Here is a tiny trained network, its code and every weight. The questions are about switching its units off for an input and a class, where a switched-off unit gives its printed mean instead of its output.

import numpy as np


def w(rows, s, z=0):
    codes = np.array(rows[::2]) - 128.0
    scale = np.full(codes.shape[1], s)
    scale[-1] = z or s
    return codes * scale


def norm(h):
    return h / np.sqrt((h * h).mean(-1, keepdims=True) + 1e-5)


def f(y):
    return np.maximum(y, 0)


def log_softmax(a):
    a = a - a.max(-1, keepdims=True)
    return a - np.log(np.exp(a).sum(-1, keepdims=True))


def net(x, mask):
    res = np.array(x, float).reshape(1, 6) / 4 @ E
    u = 0
    for l in range(2):
        y = f(norm(res) @ A[l][:, :-1].T + A[l][:, -1])
        res = res + np.where(mask[u : u + 6], y, B[l][:, -1]) @ B[l][:, :-1]
        u += 6
    return log_softmax(norm(res)[-1] @ U[:, :-1].T + U[:, -1])


A, B = {}, {}
E = w([
[127,114,80,31,212],'x0',
[122,170,41,164,2],'x1',
[126,121,126,128,127],'x2',
[125,116,125,127,123],'x3',
[131,140,132,127,133],'x4',
[3,154,150,130,127],'x5',
],0.0084)
A[0] = w([
[70,148,66,70,158,48],'L0N1',
[143,151,47,160,103,127],'L0N2',
[186,119,132,137,208,3],'L0N3',
[112,166,75,136,55,205],'L0N4',
[197,121,182,159,165,121],'L0N5',
[175,173,2,86,135,7],'L0N6',
],0.01,0.0043)
B[0] = w([
[207,207,127,76,126,167],'L0N1',
[109,63,2,43,208,202],'L0N2',
[130,122,151,63,77,166],'L0N3',
[132,195,140,107,78,254],'L0N4',
[156,117,124,152,55,197],'L0N5',
[159,19,133,159,229,184],'L0N6',
],0.0098,0.0069)
A[1] = w([
[97,128,136,63,208,1],'L1N1',
[112,147,122,99,238,32],'L1N2',
[51,118,223,197,145,193],'L1N3',
[1,88,56,118,96,23],'L1N4',
[151,68,210,105,182,14],'L1N5',
[250,59,178,184,122,14],'L1N6',
],0.0099,0.005)
B[1] = w([
[78,195,108,185,14,186],'L1N1',
[107,116,168,215,69,191],'L1N2',
[169,27,140,124,219,253],'L1N3',
[120,168,198,193,142,176],'L1N4',
[142,184,58,121,102,196],'L1N5',
[2,235,114,163,66,231],'L1N6',
],0.012,0.0047)
U = w([
[31,217,201,209,58,3],'0',
[189,217,55,39,59,52],'1',
[184,22,143,86,255,241],'2',
],0.012,0.005)

Each question gives the input, the list of numbers given to net, and the class t.
The units are the neurons (one row each of A and B). Each row of codes is followed by its name. A weight is (code - 128) times the scale printed after its matrix; where a second scale follows, it is the last column's (A, B and U).
mask holds one flag per neuron, layer by layer. A switched-off neuron (its flag False) gives its mean, the last column of its row in B, instead of its output. The means were averaged over made-up inputs and are rounded, as every weight is.
A unit's drop is (log p(t) with every unit on - log p(t) with that unit switched off) / (log p(t) with every unit on - log p(t) with every unit switched off).
The circuit of an input: a set's keep is (log p(t) with only the set's units on - log p(t) with every unit switched off) / (log p(t) with every unit on - log p(t) with every unit switched off). Starting from all 12 units, units are removed one at a time, each time the one whose removal leaves the highest keep (on an exact tie, the one counted first), for as long as the keep stays at least 0.8.
circuit, biggest first: the units of the circuit, biggest drop first
unit that matters most: the unit with the biggest drop
k most important neurons: the k neurons with the biggest drops, biggest first
k most important neurons of layer l: the k neurons of layer l with the biggest drops, biggest first
drop when u is switched off: that unit's drop, to one decimal
input [3,-5,-1,8,2,6], class 0: circuit, biggest first	L1N1
input [8,-4,5,5,-3,-5], class 1: circuit, biggest first	L1N3; L1N1
input [8,-1,-2,-3,1,-4], class 1: 3 most important neurons of layer 1	L1N3; L1N1; L1N5
input [-8,6,6,-4,-4,-3], class 1: 2 most important neurons	L0N2; L1N6
input [0,-2,-8,-2,-5,7], class 2: 3 most important neurons	L1N3; L0N2; L1N6
input [1,-4,4,1,-6,0], class 1: 2 most important neurons	L1N5; L0N3
input [7,-4,-8,-2,-7,-8], class 1: circuit, biggest first	L1N3; L1N6; L0N2
input [-5,2,-8,1,-1,-2], class 1: 2 most important neurons	L1N6; L0N2
input [8,0,6,5,6,-1], class 1: 4 most important neurons of layer 1	L1N1; L1N3; L1N2; L1N5
input [1,-5,3,-7,0,-2], class 1: 2 most important neurons	L1N5; L0N3
input [3,7,7,-7,7,-3], class 2: 2 most important neurons	L0N6; L0N2
input [-5,0,-3,4,3,2], class 2: 2 most important neurons	L1N3; L1N6
input [4,6,-3,-5,-4,-3], class 2: 2 most important neurons of layer 0	L0N6; L0N2
input [-5,-2,0,8,-1,5], class 2: circuit, biggest first	L1N3
input [1,2,-6,5,3,-5], class 2: 2 most important neurons	L0N2; L0N6
input [7,3,-8,2,-2,-1], class 2: 2 most important neurons	L0N6; L1N6
input [7,-3,1,-5,3,-4], class 1: 2 most important neurons of layer 1	L1N3; L1N1
input [8,-2,8,2,8,6], class 0: 2 most important neurons of layer 1	L1N2; L1N1
input [4,-5,5,1,2,-5], class 1: drop when L0N3 is switched off	0.1
input [5,-4,-1,-4,3,4], class 0: drop when L1N2 is switched off	0.2
input [-3,-1,6,7,2,-5], class 0: drop when L1N6 is switched off	0.6
input [4,-5,4,-6,7,4], class 0: unit that matters most	L1N2
